X =
[[ -2.6  -7.7  15.6  20.7 -12.8  13.6   0.8]
 [  6.6  -1.5  -0.7 -15.1 -11.2  -8.5   0.3]
 [ -5.7   6.8  -0.9   1.2  11.0   1.1  -8.4]
 [ -9.8  14.3  -2.8 -22.7  18.7  -0.5  -8.4]
 [ -1.6  -5.1  10.0   0.1  -1.2  -2.7 -10.8]
 [  6.3 -12.1   1.9  -1.7   1.1  -6.9   9.5]
 [ -3.3   0.2  21.7 -11.5   2.8  -8.9 -30.3]
 [ -3.0  -9.3  30.9  12.1 -10.5   2.8 -17.2]
 [ 18.5   4.3  -9.9 -28.2 -27.4 -21.0  -3.4]
 [ 14.0  -1.1   0.0  -5.2 -11.0 -13.0 -11.9]
 [-21.9   0.9   5.1   5.4  45.5   6.8  -6.2]
 [  0.0   3.9   3.5 -14.4   9.2  -4.7  -4.3]
 [ 11.7   7.9 -15.2   7.2  16.1 -11.0  -9.2]]
X[0,0] => -2.6
X[:, 6] => [0.8, 0.3, -8.4, -8.4, -10.8, 9.5, -30.3, -17.2, -3.4, -11.9, -6.2, -4.3, -9.2]
X[12,2] => -15.2
X[2,0] => -5.7
X[0,1] => -7.7
X[4,2] => 10.0
X[10,5] => 6.8
X[6,1] => 0.2
X[11] => [0.0, 3.9, 3.5, -14.4, 9.2, -4.7, -4.3]
X[5] => [6.3, -12.1, 1.9, -1.7, 1.1, -6.9, 9.5]
X[10,2] => 5.1
X[6,6] => -30.3
X[9] => [14.0, -1.1, 0.0, -5.2, -11.0, -13.0, -11.9]
X[6,0] => -3.3
X[:, 2] => [15.6, -0.7, -0.9, -2.8, 10.0, 1.9, 21.7, 30.9, -9.9, 0.0, 5.1, 3.5, -15.2]
X[:, 5] => [13.6, -8.5, 1.1, -0.5, -2.7, -6.9, -8.9, 2.8, -21.0, -13.0, 6.8, -4.7, -11.0]
X[6] => [-3.3, 0.2, 21.7, -11.5, 2.8, -8.9, -30.3]
X[:, 0] => [-2.6, 6.6, -5.7, -9.8, -1.6, 6.3, -3.3, -3.0, 18.5, 14.0, -21.9, 0.0, 11.7]
X[2,1] => 6.8
X[5,0] => 6.3
X[5,1] => -12.1
X[11,5] => -4.7
X[12,4] => 16.1
X[5,4] => 1.1
X[7,0] => -3.0
X[:, 3] => [20.7, -15.1, 1.2, -22.7, 0.1, -1.7, -11.5, 12.1, -28.2, -5.2, 5.4, -14.4, 7.2]
X[8] => [18.5, 4.3, -9.9, -28.2, -27.4, -21.0, -3.4]
X[6,5] => -8.9
X[7,4] => -10.5
X[0,3] => 20.7
X[1,0] => 6.6
X[2,2] => -0.9
X[6,3] => -11.5
X[0] => [-2.6, -7.7, 15.6, 20.7, -12.8, 13.6, 0.8]
X[10] => [-21.9, 0.9, 5.1, 5.4, 45.5, 6.8, -6.2]

a =
[[  3.1   8.3  -0.3  12.4   2.8   2.5  21.3 -32.6]
 [ -0.3  11.8  -0.3  10.4   0.7   1.6  23.2 -30.3]
 [  5.0   0.3  -0.9   1.2  -1.8   0.3  -0.1  -7.9]
 [ 25.0 -27.4  -4.4  23.3  10.0   9.9 -10.9 -17.5]
 [ 23.7 -33.9   2.7  -7.8  -0.4  -0.8 -51.7  39.2]
 [ 21.1 -24.2  -4.1  13.4   5.4   7.0 -14.9  -7.2]
 [-14.2  23.8   0.5  -5.3  -7.7  -1.2  25.6 -17.1]
 [ 26.7 -35.6  -1.7   4.3   3.7   3.8 -38.5  18.3]
 [ 16.2 -12.0  -2.7  17.9   7.5   6.0   1.9 -22.5]
 [  1.4  -2.9   0.6 -16.3  -6.5  -4.9 -20.8  24.6]]
Indices start at 0.
(0, 0): 3.1
(3, 5): 9.9
(4, 7): 39.2
(3, 4): 10.0
(5, 5): 7.0
(2, 5): 0.3
(7, 5): 3.8
(7, 6): -38.5
(1, 5): 1.6
(7, 0): 26.7
(8, 4): 7.5
(2, 0): 5.0
(8, 7): -22.5
(0, 1): 8.3
(6, 5): -1.2
(3, 3): 23.3
(3, 1): -27.4
(5, 2): -4.1
(2, 2): -0.9
(2, 7): -7.9
(7, 3): 4.3
(4, 5): -0.8
(6, 1): 23.8
(9, 1): -2.9
(3, 2): -4.4
(2, 3): 1.2
(5, 6): -14.9
(3, 7): -17.5
(4, 3): -7.8
(9, 6): -20.8
(3, 6): -10.9
(1, 4): 0.7
(0, 5): 2.5
